Here is a tiny trained network, its code and every weight. The questions are about switching its units off for an input and a class, where a switched-off unit gives its printed mean instead of its output.

import numpy as np


def w(rows, s, z=0):
    codes = np.array(rows[::2]) - 128.0
    scale = np.full(codes.shape[1], s)
    scale[-1] = z or s
    return codes * scale


def f(y):
    return y / 2 * (1 + np.tanh(0.7978845608 * (y + 0.044715 * y**3)))


def log_softmax(a):
    a = a - a.max(-1, keepdims=True)
    return a - np.log(np.exp(a).sum(-1, keepdims=True))


def net(x, mask):
    res = np.array(x, float).reshape(1, 8) / 4 @ E
    y = f(res @ A[0][:, :-1].T + A[0][:, -1])
    res = res + np.where(mask, y, B[0][:, -1]) @ B[0][:, :-1]
    return log_softmax(res[-1] @ U[:, :-1].T + U[:, -1])


A, B = {}, {}
E = w([
[180,225,145,93,160,4],'x0',
[36,242,2,52,37,140],'x1',
[133,123,119,126,129,120],'x2',
[128,131,134,129,127,131],'x3',
[124,135,137,126,129,136],'x4',
[222,97,114,2,123,188],'x5',
[221,124,95,206,28,127],'x6',
[177,198,83,181,229,173],'x7',
],0.0059)
A[0] = w([
[148,116,191,138,250,135,144],'neuron 0',
[151,85,164,160,145,108,26],'neuron 1',
[64,53,172,87,40,34,72],'neuron 2',
[168,194,159,102,117,65,7],'neuron 3',
[171,173,156,91,117,43,59],'neuron 4',
[106,133,154,72,166,39,49],'neuron 5',
[68,127,134,182,128,95,32],'neuron 6',
[132,67,133,74,97,79,135],'neuron 7',
[84,65,85,151,136,175,6],'neuron 8',
[171,83,169,146,172,126,15],'neuron 9',
[85,127,136,186,135,97,57],'neuron 10',
[188,132,139,67,132,168,87],'neuron 11',
[90,134,70,112,110,115,26],'neuron 12',
[52,104,120,83,206,109,126],'neuron 13',
[188,126,144,53,135,154,81],'neuron 14',
[83,138,171,33,213,144,176],'neuron 15',
[49,120,154,179,112,72,97],'neuron 16',
[161,132,140,123,178,80,6],'neuron 17',
[105,215,127,116,84,169,32],'neuron 18',
[136,126,99,89,178,166,239],'neuron 19',
[144,47,254,202,145,77,156],'neuron 20',
[208,107,135,173,152,134,101],'neuron 21',
[64,159,107,220,160,120,83],'neuron 22',
[125,185,75,113,110,140,54],'neuron 23',
[235,135,90,174,56,119,143],'neuron 24',
[112,146,105,107,102,117,37],'neuron 25',
[142,190,96,169,181,194,221],'neuron 26',
[95,161,106,101,94,118,50],'neuron 27',
[153,94,182,142,147,114,14],'neuron 28',
[107,139,71,97,135,128,13],'neuron 29',
[108,187,94,123,107,152,42],'neuron 30',
[100,164,97,105,106,144,36],'neuron 31',
[78,58,94,149,115,216,8],'neuron 32',
[201,140,119,75,147,170,166],'neuron 33',
[210,172,138,147,47,56,182],'neuron 34',
[158,195,156,108,121,60,64],'neuron 35',
[142,91,228,119,152,103,19],'neuron 36',
[54,152,185,107,164,135,227],'neuron 37',
[55,172,89,128,85,116,139],'neuron 38',
[83,121,116,187,133,80,19],'neuron 39',
[75,66,94,151,100,183,98],'neuron 40',
[124,135,134,155,108,214,247],'neuron 41',
[109,65,217,51,37,92,208],'neuron 42',
[140,170,135,87,148,49,57],'neuron 43',
[158,90,110,67,99,180,139],'neuron 44',
[169,68,85,51,143,153,23],'neuron 45',
[103,129,58,115,122,129,4],'neuron 46',
],0.0083,0.0045)
B[0] = w([
[149,105,95,103,97,73,219],'neuron 0',
[168,104,135,46,98,210,142],'neuron 1',
[183,177,14,154,243,128,189],'neuron 2',
[153,55,213,121,221,209,148],'neuron 3',
[101,82,199,223,200,186,164],'neuron 4',
[119,53,164,230,153,168,156],'neuron 5',
[215,215,187,148,66,236,137],'neuron 6',
[153,176,90,110,153,120,160],'neuron 7',
[126,111,243,182,228,234,136],'neuron 8',
[178,111,119,10,116,171,157],'neuron 9',
[183,211,133,95,101,202,138],'neuron 10',
[161,215,172,153,96,150,155],'neuron 11',
[203,77,146,54,112,186,138],'neuron 12',
[105,97,131,191,14,137,180],'neuron 13',
[177,242,193,171,100,154,160],'neuron 14',
[99,88,101,216,33,119,217],'neuron 15',
[190,202,131,147,68,159,166],'neuron 16',
[130,50,156,105,177,159,134],'neuron 17',
[213,39,158,56,100,150,153],'neuron 18',
[121,156,112,172,111,59,194],'neuron 19',
[142,147,98,49,115,84,254],'neuron 20',
[125,104,68,66,89,128,172],'neuron 21',
[214,223,138,110,75,134,169],'neuron 22',
[161,49,130,76,124,109,156],'neuron 23',
[30,94,106,200,53,165,201],'neuron 24',
[192,41,157,78,144,223,127],'neuron 25',
[132,108,70,117,204,39,201],'neuron 26',
[216,55,118,48,142,177,145],'neuron 27',
[175,35,154,47,78,252,142],'neuron 28',
[194,52,131,87,86,180,129],'neuron 29',
[225,55,137,33,108,128,148],'neuron 30',
[201,32,147,53,121,167,141],'neuron 31',
[131,89,228,189,254,169,160],'neuron 32',
[145,210,130,150,98,104,183],'neuron 33',
[67,68,123,200,120,112,213],'neuron 34',
[82,80,202,174,216,167,161],'neuron 35',
[190,48,118,29,88,190,165],'neuron 36',
[90,114,83,185,74,90,204],'neuron 37',
[179,111,111,63,149,96,199],'neuron 38',
[220,210,218,101,57,239,133],'neuron 39',
[90,106,196,156,206,99,169],'neuron 40',
[80,121,158,148,174,43,193],'neuron 41',
[121,177,56,153,176,76,229],'neuron 42',
[106,96,188,200,190,169,157],'neuron 43',
[143,176,162,174,116,105,172],'neuron 44',
[155,183,179,135,97,225,147],'neuron 45',
[195,44,177,43,112,197,129],'neuron 46',
],0.0065,0.0074)
U = w([
[191,21,114,17,115,158,41],'0',
[139,122,89,149,152,98,255],'1',
[110,67,233,184,255,198,81],'2',
[128,133,96,127,138,85,237],'3',
[159,165,28,132,206,101,141],'4',
[107,129,101,115,121,88,220],'5',
[188,241,164,146,94,171,21],'6',
[79,52,94,190,29,132,6],'7',
],0.0089,0.0071)

Each question gives the input, the list of numbers given to net, and the class t.
The units are the neurons (one row each of A and B). Each row of codes is followed by its name. A weight is (code - 128) times the scale printed after its matrix; where a second scale follows, it is the last column's (A, B and U).
mask holds one flag per neuron, in row order. A switched-off neuron (its flag False) gives its mean, the last column of its row in B, instead of its output. The means were averaged over made-up inputs and are rounded, as every weight is.
A unit's drop is (log p(t) with every unit on - log p(t) with that unit switched off) / (log p(t) with every unit on - log p(t) with every unit switched off).
The circuit of an input: a set's keep is (log p(t) with only the set's units on - log p(t) with every unit switched off) / (log p(t) with every unit on - log p(t) with every unit switched off). Starting from the 12 units with the biggest drops (on a tie, the unit counted first), units are removed one at a time, each time the one whose removal leaves the highest keep (on an exact tie, the one counted first), for as long as the keep stays at least 0.8.
circuit, biggest first: the units of the circuit, biggest drop first
unit that matters most: the unit with the biggest drop
top k neurons: the k neurons with the biggest drops, biggest first
drop when u is switched off: that unit's drop, to one decimal
input [6,1,-5,4,2,8,3,6], class 6: unit that matters most => neuron 14
input [8,-6,2,-2,-4,1,-1,7], class 2: circuit, biggest first => (neuron 4; neuron 35)
input [-1,6,4,-7,6,3,-8,4], class 7: circuit, biggest first => (neuron 15; neuron 13)
input [-7,1,5,4,1,1,-3,2], class 2: circuit, biggest first => (neuron 32; neuron 8)
input [-3,0,0,-3,4,1,-7,6], class 7: circuit, biggest first => (neuron 15; neuron 13)
input [0,-4,4,2,3,-8,6,5], class 6: circuit, biggest first => (neuron 22; neuron 39)
input [4,5,-1,-1,3,5,6,-6], class 4: top 3 neurons => (neuron 2; neuron 42; neuron 15)
input [-6,-5,1,0,-2,1,6,-8], class 4: top 2 neurons => (neuron 2; neuron 42)
input [1,2,4,0,-7,-4,-8,-3], class 7: circuit, biggest first => (neuron 13; neuron 15)
input [-6,-6,-6,5,4,-7,7,4], class 6: circuit, biggest first => (neuron 22; neuron 10)
input [-4,-7,-3,-6,-1,4,-1,8], class 4: circuit, biggest first => (neuron 26; neuron 33)
input [-8,1,3,6,5,3,-8,-3], class 2: top 2 neurons => (neuron 32; neuron 8)
input [2,4,-6,-2,6,3,-2,-8], class 4: top 2 neurons => (neuron 2; neuron 42)
input [-4,-3,5,7,1,4,-8,-1], class 7: unit that matters most => neuron 15
input [-3,5,7,5,-5,8,-5,5], class 6: circuit, biggest first => (neuron 45; neuron 14; neuron 11)
input [6,2,-5,1,6,6,-6,-5], class 2: circuit, biggest first => (neuron 5; neuron 4)
input [2,3,5,1,1,-8,-6,6], class 6: circuit, biggest first => (neuron 22; neuron 6)
input [-8,-2,-5,2,-5,7,6,-2], class 2: circuit, biggest first => (neuron 32; neuron 40)
input [8,1,-8,2,4,1,-8,-8], class 2: top 3 neurons => (neuron 5; neuron 4; neuron 43)
input [7,-8,7,-6,6,6,-1,-3], class 0: circuit, biggest first => (neuron 36)
input [1,-3,-1,-6,-3,-8,8,-7], class 6: drop when neuron 26 is switched off => 0.1
input [-2,-6,-4,4,-6,-1,-2,8], class 4: drop when neuron 26 is switched off => 0.3
input [7,0,2,6,4,8,-4,-5], class 6: drop when neuron 35 is switched off => -0.2
